Below is a small trained network, with its code and all its weights. Each question gives an input and a class and asks what happens when units are switched off, that is, made to give their printed mean instead of their output.

import numpy as np


def w(rows, s, z=0):
    codes = np.array(rows[::2]) - 128.0
    scale = np.full(codes.shape[1], s)
    scale[-1] = z or s
    return codes * scale


def f(y):
    return np.maximum(y, 0)


def log_softmax(a):
    a = a - a.max(-1, keepdims=True)
    return a - np.log(np.exp(a).sum(-1, keepdims=True))


def net(x, mask):
    res = np.array(x, float).reshape(1, 4) / 4 @ E
    y = f(res @ A[0][:, :-1].T + A[0][:, -1])
    res = res + np.where(mask, y, B[0][:, -1]) @ B[0][:, :-1]
    return log_softmax(res[-1] @ U[:, :-1].T + U[:, -1])


A, B = {}, {}
E = w([
[104,28,161,214,187,3,40],'x0',
[137,102,237,128,173,237,100],'x1',
[130,133,129,131,127,126,128],'x2',
[92,122,193,182,126,63,225],'x3',
],0.014)
A[0] = w([
[131,111,153,207,150,113,230,90],'neuron 1',
[102,138,172,116,151,195,120,83],'neuron 2',
[117,120,66,160,87,54,228,109],'neuron 3',
[105,102,232,89,141,157,162,127],'neuron 4',
[152,164,24,147,79,105,173,123],'neuron 5',
[87,181,143,88,87,171,218,86],'neuron 6',
[104,110,144,164,134,143,253,83],'neuron 7',
[48,60,172,133,195,81,143,2],'neuron 8',
[180,203,116,99,123,171,102,119],'neuron 9',
[131,186,184,164,200,167,157,134],'neuron 10',
],0.012,0.0066)
B[0] = w([
[101,176,38,59,144,170,80,211],'neuron 1',
[169,134,89,94,120,113,156,207],'neuron 2',
[203,94,133,140,95,144,185,213],'neuron 3',
[197,96,164,137,110,169,178,230],'neuron 4',
[184,116,145,92,114,152,163,207],'neuron 5',
[90,193,155,169,186,2,135,251],'neuron 6',
[89,145,64,91,155,179,44,209],'neuron 7',
[125,151,120,163,178,99,158,229],'neuron 8',
[106,170,124,138,172,142,107,220],'neuron 9',
[173,81,142,126,78,134,175,211],'neuron 10',
],0.015,0.016)
U = w([
[229,77,195,135,41,200,241,189],'0',
[70,136,155,240,183,14,177,195],'1',
[113,141,24,21,107,244,8,255],'2',
],0.012,0.0015)

Each question gives the input, the list of numbers given to net, and the class t.
The units are the neurons (one row each of A and B). Each row of codes is followed by its name. A weight is (code - 128) times the scale printed after its matrix; where a second scale follows, it is the last column's (A, B and U).
mask holds one flag per neuron, in row order. A switched-off neuron (its flag False) gives its mean, the last column of its row in B, instead of its output. The means were averaged over made-up inputs and are rounded, as every weight is.
A unit's drop is (log p(t) with every unit on - log p(t) with that unit switched off) / (log p(t) with every unit on - log p(t) with every unit switched off).
The circuit of an input: a set's keep is (log p(t) with only the set's units on - log p(t) with every unit switched off) / (log p(t) with every unit on - log p(t) with every unit switched off). Starting from all 10 units, units are removed one at a time, each time the one whose removal leaves the highest keep (on an exact tie, the one counted first), for as long as the keep stays at least 0.8.
units of the circuit, in order: the units of the circuit, biggest drop first
unit that matters most: the unit with the biggest drop
top k neurons: the k neurons with the biggest drops, biggest first
drop when u is switched off: that unit's drop, to one decimal
input [4,6,1,8], class 2: units of the circuit, in order -> (neuron 1)
input [5,0,-3,8], class 2: top 3 neurons -> (neuron 1; neuron 6; neuron 7)
input [-5,-1,-8,7], class 2: top 2 neurons -> (neuron 7; neuron 1)
input [-8,-7,7,3], class 1: top 4 neurons -> (neuron 6; neuron 4; neuron 10; neuron 9)
input [2,-7,1,8], class 2: top 4 neurons -> (neuron 1; neuron 7; neuron 4; neuron 10)
input [1,6,6,8], class 2: top 2 neurons -> (neuron 1; neuron 7)
input [-5,-4,3,5], class 1: top 2 neurons -> (neuron 6; neuron 4)
input [6,-1,-6,7], class 2: top 3 neurons -> (neuron 1; neuron 6; neuron 7)
input [-5,3,-8,-4], class 1: top 3 neurons -> (neuron 6; neuron 1; neuron 7)
input [-7,7,-4,-5], class 0: top 3 neurons -> (neuron 4; neuron 10; neuron 2)
input [5,3,-1,6], class 2: top 2 neurons -> (neuron 1; neuron 6)
input [-3,3,7,6], class 2: top 2 neurons -> (neuron 7; neuron 1)
input [7,-8,-8,-2], class 0: top 2 neurons -> (neuron 3; neuron 6)
input [-6,8,4,-4], class 0: unit that matters most -> neuron 4
input [6,7,5,-3], class 0: drop when neuron 6 is switched off -> 2.4
input [-5,2,-7,2], class 1: drop when neuron 6 is switched off -> 1.1
input [2,3,-6,7], class 2: drop when neuron 7 is switched off -> 0.2
